Below is a small trained network, with its code and all its weights. Each question gives an input and a target symbol and asks what happens when units are switched off, that is, made to give their printed mean instead of their output.

import numpy as np


def w(rows, s, z=0):
    codes = np.array(rows[::2]) - 128.0
    scale = np.full(codes.shape[1], s)
    scale[-1] = z or s
    return codes * scale


def norm(h):
    return h / np.sqrt((h * h).mean(-1, keepdims=True) + 1e-5)


def f(y):
    return np.maximum(y, 0)


def softmax(a):
    e = np.exp(a - a.max(-1, keepdims=True))
    return e / e.sum(-1, keepdims=True)


def log_softmax(a):
    a = a - a.max(-1, keepdims=True)
    return a - np.log(np.exp(a).sum(-1, keepdims=True))


def net(x, mask):
    ids = ['ΘΠΦΨβδτω'.index(c) for c in x.split()]
    T = len(ids)
    res = E[ids] + P[:T]
    u = 0
    for l in range(2):
        q, k, v = (norm(res) @ M[l].T for M in (Q, K, V))
        z = softmax(np.where(np.tri(T) > 0, q @ k.T / 4**0.5, -1e9)) @ v
        res = res + np.where(mask[u], z, O[l][:, -1]) @ O[l][:, :-1]
        u += 1
        y = f(norm(res) @ A[l][:, :-1].T + A[l][:, -1])
        res = res + np.where(mask[u : u + 8], y, B[l][:, -1]) @ B[l][:, :-1]
        u += 8
    return log_softmax(norm(res)[-1] @ U[:, :-1].T + U[:, -1])


Q, K, V, O, A, B = {}, {}, {}, {}, {}, {}
E = w([
[179,137,81,217],'Θ',
[100,51,27,253],'Π',
[149,65,73,206],'Φ',
[121,26,107,181],'Ψ',
[137,214,168,212],'β',
[90,193,92,231],'δ',
[92,172,232,169],'τ',
[162,83,121,175],'ω',
],0.0056)
P = w([
[122,144,112,80],'0',
[142,129,127,138],'1',
[117,201,60,140],'2',
[159,125,139,120],'3',
[46,78,168,99],'4',
[141,125,136,153],'5',
[2,237,40,192],'6',
[158,127,129,138],'7',
[86,106,141,96],'8',
[154,122,129,140],'9',
],0.023)
Q[0] = w([
[3,124,130,108],'0.h0',
[87,94,116,18],'0.h0',
[225,207,70,199],'0.h0',
[160,74,193,80],'0.h0',
],0.013)
K[0] = w([
[181,102,173,213],'0.h0',
[101,117,165,181],'0.h0',
[143,139,120,4],'0.h0',
[64,135,108,157],'0.h0',
],0.022)
V[0] = w([
[115,209,40,214],'0.h0',
[173,231,180,124],'0.h0',
[179,125,148,87],'0.h0',
[254,136,62,125],'0.h0',
],0.014)
O[0] = w([
[174,252,50,177,185],'0.h0',
[189,203,207,169,151],'0.h0',
[162,85,168,85,167],'0.h0',
[219,99,61,108,253],'0.h0',
],0.014,0.0057)
A[0] = w([
[75,208,126,62,176],'0.n0',
[54,132,122,5,205],'0.n1',
[142,205,208,141,165],'0.n2',
[157,115,176,171,58],'0.n3',
[17,77,115,111,32],'0.n4',
[140,125,179,202,101],'0.n5',
[88,65,193,163,2],'0.n6',
[157,157,122,158,142],'0.n7',
],0.014,0.0045)
B[0] = w([
[60,94,67,150,167],'0.n0',
[81,249,79,199,192],'0.n1',
[125,98,75,226,254],'0.n2',
[182,105,51,105,158],'0.n3',
[68,166,212,82,174],'0.n4',
[180,86,100,139,184],'0.n5',
[172,165,63,81,160],'0.n6',
[143,99,118,104,207],'0.n7',
],0.012,0.0069)
Q[1] = w([
[90,11,143,90],'1.h0',
[59,201,152,20],'1.h0',
[137,255,35,89],'1.h0',
[12,145,167,115],'1.h0',
],0.0081)
K[1] = w([
[133,63,203,63],'1.h0',
[161,93,69,159],'1.h0',
[118,155,4,124],'1.h0',
[64,76,156,123],'1.h0',
],0.013)
V[1] = w([
[121,46,110,137],'1.h0',
[164,28,232,104],'1.h0',
[116,254,97,73],'1.h0',
[98,80,136,147],'1.h0',
],0.0056)
O[1] = w([
[91,155,188,14,131],'1.h0',
[74,234,184,125,1],'1.h0',
[192,37,29,230,162],'1.h0',
[56,253,215,151,112],'1.h0',
],0.0049,0.0059)
A[1] = w([
[7,77,117,108,2],'1.n0',
[138,81,200,172,200],'1.n1',
[219,102,157,144,150],'1.n2',
[89,142,84,147,251],'1.n3',
[197,92,125,147,146],'1.n4',
[169,113,121,163,88],'1.n5',
[220,99,184,147,8],'1.n6',
[172,66,212,73,46],'1.n7',
],0.021,0.0079)
B[1] = w([
[60,227,114,118,173],'1.n0',
[118,47,29,131,160],'1.n1',
[59,156,169,135,214],'1.n2',
[127,94,192,103,253],'1.n3',
[120,141,187,101,233],'1.n4',
[128,143,130,81,191],'1.n5',
[147,153,7,124,158],'1.n6',
[121,43,142,221,141],'1.n7',
],0.018,0.014)
U = w([
[187,200,106,65,31],'Θ',
[176,83,85,73,142],'Π',
[127,95,231,98,140],'Φ',
[26,177,117,124,136],'Ψ',
[159,172,54,184,155],'β',
[149,155,213,204,203],'δ',
[78,120,5,129,4],'τ',
[95,62,156,204,214],'ω',
],0.011,0.0024)

Each question gives the input, a string of symbols that net reads in full, and the target symbol t.
The units are the heads (4 rows each of Q, K, V and O) and the neurons (one row each of A and B). Each row of codes is followed by its name. A weight is (code - 128) times the scale printed after its matrix; where a second scale follows, it is the last column's (O, A, B and U).
mask holds one flag per unit, layer by layer, with each layer's heads first. A switched-off unit (its flag False) gives its mean, the last column of its rows in O or B, instead of its output. The means were averaged over made-up inputs and are rounded, as every weight is.
A unit's drop is (log p(t) with every unit on - log p(t) with that unit switched off) / (log p(t) with every unit on - log p(t) with every unit switched off).
The circuit of an input: a set's keep is (log p(t) with only the set's units on - log p(t) with every unit switched off) / (log p(t) with every unit on - log p(t) with every unit switched off). Starting from the 12 units with the biggest drops (on a tie, the unit counted first), units are removed one at a time, each time the one whose removal leaves the highest keep (on an exact tie, the one counted first), for as long as the keep stays at least 0.8.
circuit, biggest first: the units of the circuit, biggest drop first
unit that matters most: the unit with the biggest drop
top k neurons: the k neurons with the biggest drops, biggest first
k most important neurons of layer l: the k neurons of layer l with the biggest drops, biggest first
drop of u: that unit's drop, to one decimal
input Θ β δ τ Ψ τ, target Θ: circuit, biggest first	[0.h0]
input τ β τ ω Θ Θ ω ω Ψ δ, target τ: circuit, biggest first	[0.h0; 1.n1; 1.n6]
input δ Φ Φ δ Π Φ Φ δ Π δ, target δ: circuit, biggest first	[0.h0; 1.n6; 1.n0]
input Θ Φ Θ Ψ δ, target Π: circuit, biggest first	[0.h0; 1.n2; 1.n0; 1.n3]
input Ψ Ψ δ β, target Ψ: circuit, biggest first	[0.h0; 1.n0; 0.n1]
input τ ω Ψ Π β β, target τ: top 2 neurons	[1.n1; 1.n6]
input τ Π β τ δ Φ Ψ β δ Ψ, target τ: circuit, biggest first	[0.h0; 1.n6; 1.n1]
input Ψ Ψ Θ β Π Ψ Φ, target δ: circuit, biggest first	[0.h0; 1.n6]
input Φ Ψ Ψ Φ β τ Ψ, target Π: circuit, biggest first	[0.h0; 1.n2; 1.n0]
input δ Ψ τ Φ Φ β Π δ Π, target δ: circuit, biggest first	[0.h0; 1.n6; 1.n0]
input Φ τ τ Ψ Θ Φ Π Φ Θ, target Π: 2 most important neurons of layer 1	[1.n2; 1.n0]
input β Θ τ Π Π Ψ Φ β Π Θ, target β: 2 most important neurons of layer 1	[1.n6; 1.n1]
input τ τ ω Ψ ω, target ω: circuit, biggest first	[0.h0; 1.n1; 1.n0]
input β δ Ψ ω Ψ, target β: circuit, biggest first	[0.h0]
input ω β Φ ω, target ω: circuit, biggest first	[0.h0; 1.n7]
input β Φ τ Θ Ψ ω β Π β Π, target β: circuit, biggest first	[0.h0; 1.n6; 1.n1]
input Π τ Ψ τ, target Π: top 2 neurons	[1.n2; 1.n0]
input Ψ ω Φ Φ, target Ψ: circuit, biggest first	[1.n0; 0.h0; 0.n1]
input Ψ δ τ Φ Θ ω δ Θ, target Ψ: top 2 neurons	[1.n0; 0.n1]
input Ψ δ β Π δ Φ Θ, target τ: 2 most important neurons of layer 1	[1.n2; 1.n4]
input β Π Φ β Ψ, target τ: top 2 neurons	[1.n4; 1.n2]
input Π Φ β Φ Ψ β, target Π: unit that matters most	1.n2
input β Θ Π β τ β, target β: top 2 neurons	[1.n6; 1.n1]
input Ψ β β Θ β Π Ψ Φ Ψ Ψ, target Ψ: top 2 neurons	[1.n0; 0.n1]
input Θ Θ τ Φ Θ Θ β, target Π: 2 most important neurons of layer 1	[1.n2; 1.n0]
input β Θ Θ β δ Π, target β: 2 most important neurons of layer 1	[1.n6; 1.n1]
input δ τ Ψ, target β: top neuron	[1.n2]
input Π δ δ Π β Φ Φ δ, target Π: drop of 1.n2	0.2
